Below is a small trained network, with its code and all its weights. Each question gives an input and a target symbol and asks what happens when units are switched off, that is, made to give their printed mean instead of their output.

import numpy as np


def w(rows, s, z=0):
    codes = np.array(rows[::2]) - 128.0
    scale = np.full(codes.shape[1], s)
    scale[-1] = z or s
    return codes * scale


def norm(h):
    return h / np.sqrt((h * h).mean(-1, keepdims=True) + 1e-5)


def f(y):
    return y / 2 * (1 + np.tanh(0.7978845608 * (y + 0.044715 * y**3)))


def softmax(a):
    e = np.exp(a - a.max(-1, keepdims=True))
    return e / e.sum(-1, keepdims=True)


def log_softmax(a):
    a = a - a.max(-1, keepdims=True)
    return a - np.log(np.exp(a).sum(-1, keepdims=True))


def net(x, mask):
    ids = ['ΘΞΣΩαβδελμπψ'.index(c) for c in x.split()]
    T = len(ids)
    res = E[ids] + P[:T]
    q, k, v = (norm(res) @ M[0].T for M in (Q, K, V))
    z = softmax(np.where(np.tri(T) > 0, q @ k.T / 3**0.5, -1e9)) @ v
    res = res + np.where(mask[0], z, O[0][:, -1]) @ O[0][:, :-1]
    y = f(norm(res) @ A[0][:, :-1].T + A[0][:, -1])
    res = res + np.where(mask[1:25], y, B[0][:, -1]) @ B[0][:, :-1]
    return log_softmax(norm(res)[-1] @ U[:, :-1].T + U[:, -1])


Q, K, V, O, A, B = {}, {}, {}, {}, {}, {}
E = w([
[101,117,146,148],'Θ',
[143,174,111,165],'Ξ',
[71,125,1,123],'Σ',
[149,114,151,204],'Ω',
[114,127,139,143],'α',
[102,121,141,141],'β',
[109,124,141,140],'δ',
[153,126,155,217],'ε',
[155,125,151,194],'λ',
[165,78,161,23],'μ',
[168,144,111,13],'π',
[140,102,148,217],'ψ',
],0.022)
P = w([
[207,129,35,50],'0',
[2,85,102,166],'1',
[109,117,106,135],'2',
[99,115,125,137],'3',
[96,119,137,129],'4',
[95,120,152,122],'5',
[97,124,166,121],'6',
[99,132,178,113],'7',
[116,141,204,108],'8',
[79,104,197,96],'9',
],0.0063)
Q[0] = w([
[109,85,173,90],'H1',
[77,121,195,148],'H1',
[251,72,105,177],'H1',
],0.027)
K[0] = w([
[144,71,137,113],'H1',
[233,112,130,137],'H1',
[85,202,252,108],'H1',
],0.024)
V[0] = w([
[131,6,107,130],'H1',
[66,109,87,195],'H1',
[205,155,123,140],'H1',
],0.018)
O[0] = w([
[164,48,204,96,253],'H1',
[151,73,60,95,195],'H1',
[6,152,167,125,169],'H1',
],0.014,0.0046)
A[0] = w([
[154,135,50,152,170],'N1',
[176,61,108,133,62],'N2',
[163,142,129,102,93],'N3',
[95,123,99,135,119],'N4',
[93,144,122,147,125],'N5',
[97,132,92,134,120],'N6',
[160,165,54,142,134],'N7',
[89,139,41,96,82],'N8',
[111,176,50,219,3],'N9',
[78,212,99,75,57],'N10',
[186,122,93,127,100],'N11',
[168,179,94,32,44],'N12',
[89,160,121,8,47],'N13',
[155,190,68,185,57],'N14',
[121,177,134,191,156],'N15',
[163,173,154,123,101],'N16',
[104,95,72,103,125],'N17',
[164,155,126,68,113],'N18',
[176,220,99,147,46],'N19',
[87,135,71,198,133],'N20',
[129,141,104,241,219],'N21',
[120,108,109,205,109],'N22',
[158,143,118,112,129],'N23',
[143,101,189,222,86],'N24',
],0.018,0.0078)
B[0] = w([
[92,149,179,155,200],'N1',
[125,198,92,146,227],'N2',
[96,96,126,114,125],'N3',
[115,144,116,99,142],'N4',
[116,167,119,111,155],'N5',
[105,144,118,94,142],'N6',
[96,180,145,67,168],'N7',
[132,78,91,85,161],'N8',
[86,178,66,252,168],'N9',
[190,63,164,149,162],'N10',
[93,111,145,156,170],'N11',
[211,108,113,185,136],'N12',
[166,100,70,137,134],'N13',
[85,193,138,190,151],'N14',
[197,131,137,108,181],'N15',
[127,128,99,110,123],'N16',
[168,116,141,112,166],'N17',
[114,81,120,131,138],'N18',
[72,207,130,166,136],'N19',
[130,188,58,86,199],'N20',
[206,89,213,156,253],'N21',
[98,117,119,155,180],'N22',
[108,107,139,113,128],'N23',
[135,108,77,187,243],'N24',
],0.041,0.0075)
U = w([
[60,122,126,121,195],'Θ',
[102,231,85,127,101],'Ξ',
[135,134,77,71,254],'Σ',
[70,49,89,177,97],'Ω',
[123,174,199,88,135],'α',
[138,124,163,136,126],'β',
[92,144,195,153,91],'δ',
[217,181,90,88,75],'ε',
[207,139,171,92,99],'λ',
[130,52,166,93,161],'μ',
[194,56,57,96,102],'π',
[124,125,4,151,95],'ψ',
],0.021,0.0099)

Each question gives the input, a string of symbols that net reads in full, and the target symbol t.
The units are the heads (3 rows each of Q, K, V and O) and the neurons (one row each of A and B). Each row of codes is followed by its name. A weight is (code - 128) times the scale printed after its matrix; where a second scale follows, it is the last column's (O, A, B and U).
mask holds one flag per unit, heads first, then neurons. A switched-off unit (its flag False) gives its mean, the last column of its rows in O or B, instead of its output. The means were averaged over made-up inputs and are rounded, as every weight is.
A unit's drop is (log p(t) with every unit on - log p(t) with that unit switched off) / (log p(t) with every unit on - log p(t) with every unit switched off).
The circuit of an input: a set's keep is (log p(t) with only the set's units on - log p(t) with every unit switched off) / (log p(t) with every unit on - log p(t) with every unit switched off). Starting from the 12 units with the biggest drops (on a tie, the unit counted first), units are removed one at a time, each time the one whose removal leaves the highest keep (on an exact tie, the one counted first), for as long as the keep stays at least 0.8.
circuit, biggest first: the units of the circuit, biggest drop first
most important unit: the unit with the biggest drop
top k neurons: the k neurons with the biggest drops, biggest first
drop of u: that unit's drop, to one decimal
input α Ω ψ δ Θ, target δ: top 3 neurons -> (N20 N2 N21)
input α Ξ δ, target δ: circuit, biggest first -> (H1 N2 N21 N9)
input δ δ Θ α β Σ β Σ β, target Ω: top 2 neurons -> (N21 N2)
input δ δ δ δ β δ Θ, target Ω: top neuron -> (N21)
input μ α ψ α α π, target π: top 3 neurons -> (N12 N21 N18)
input λ Σ α Θ β, target α: circuit, biggest first -> (H1 N24 N9)
input Ξ π β Σ Ω α Ξ Ω λ β, target ε: top 2 neurons -> (N20 N10)
input α Ω ε α, target δ: top 2 neurons -> (N20 N2)
input Ξ δ Σ Ξ δ μ Ξ λ, target Ξ: top 4 neurons -> (N9 N20 N14 N5)
input Ξ ψ α λ δ Ξ π δ, target ε: top 2 neurons -> (N10 N20)
input β β Ω β β Θ, target ψ: top 3 neurons -> (N21 N2 N1)
input λ Σ β β, target α: top 4 neurons -> (N24 N9 N2 N8)
input δ δ β δ α π δ λ, target δ: circuit, biggest first -> (H1 N1 N11)
input Σ λ Θ λ ψ Ξ ψ Ξ β α, target Ξ: most important unit -> N2
input Ω Ξ Ω λ δ δ Ξ ψ δ, target Θ: circuit, biggest first -> (N21 H1 N2)
input λ β δ, target α: top 3 neurons -> (N24 N9 N2)
input Ξ Ω α, target ε: top 2 neurons -> (N10 N15)
input ψ Ω π β, target μ: top 3 neurons -> (N20 N24 N2)
input ψ β Ω λ ψ δ, target μ: drop of N9 -> 0.3
input μ π β μ, target μ: drop of N2 -> 0.1
input Ω Ω Θ, target Θ: drop of N6 -> 0.0
input Ξ π δ δ α μ ε μ Ξ Ω, target Ξ: circuit, biggest first -> (H1)
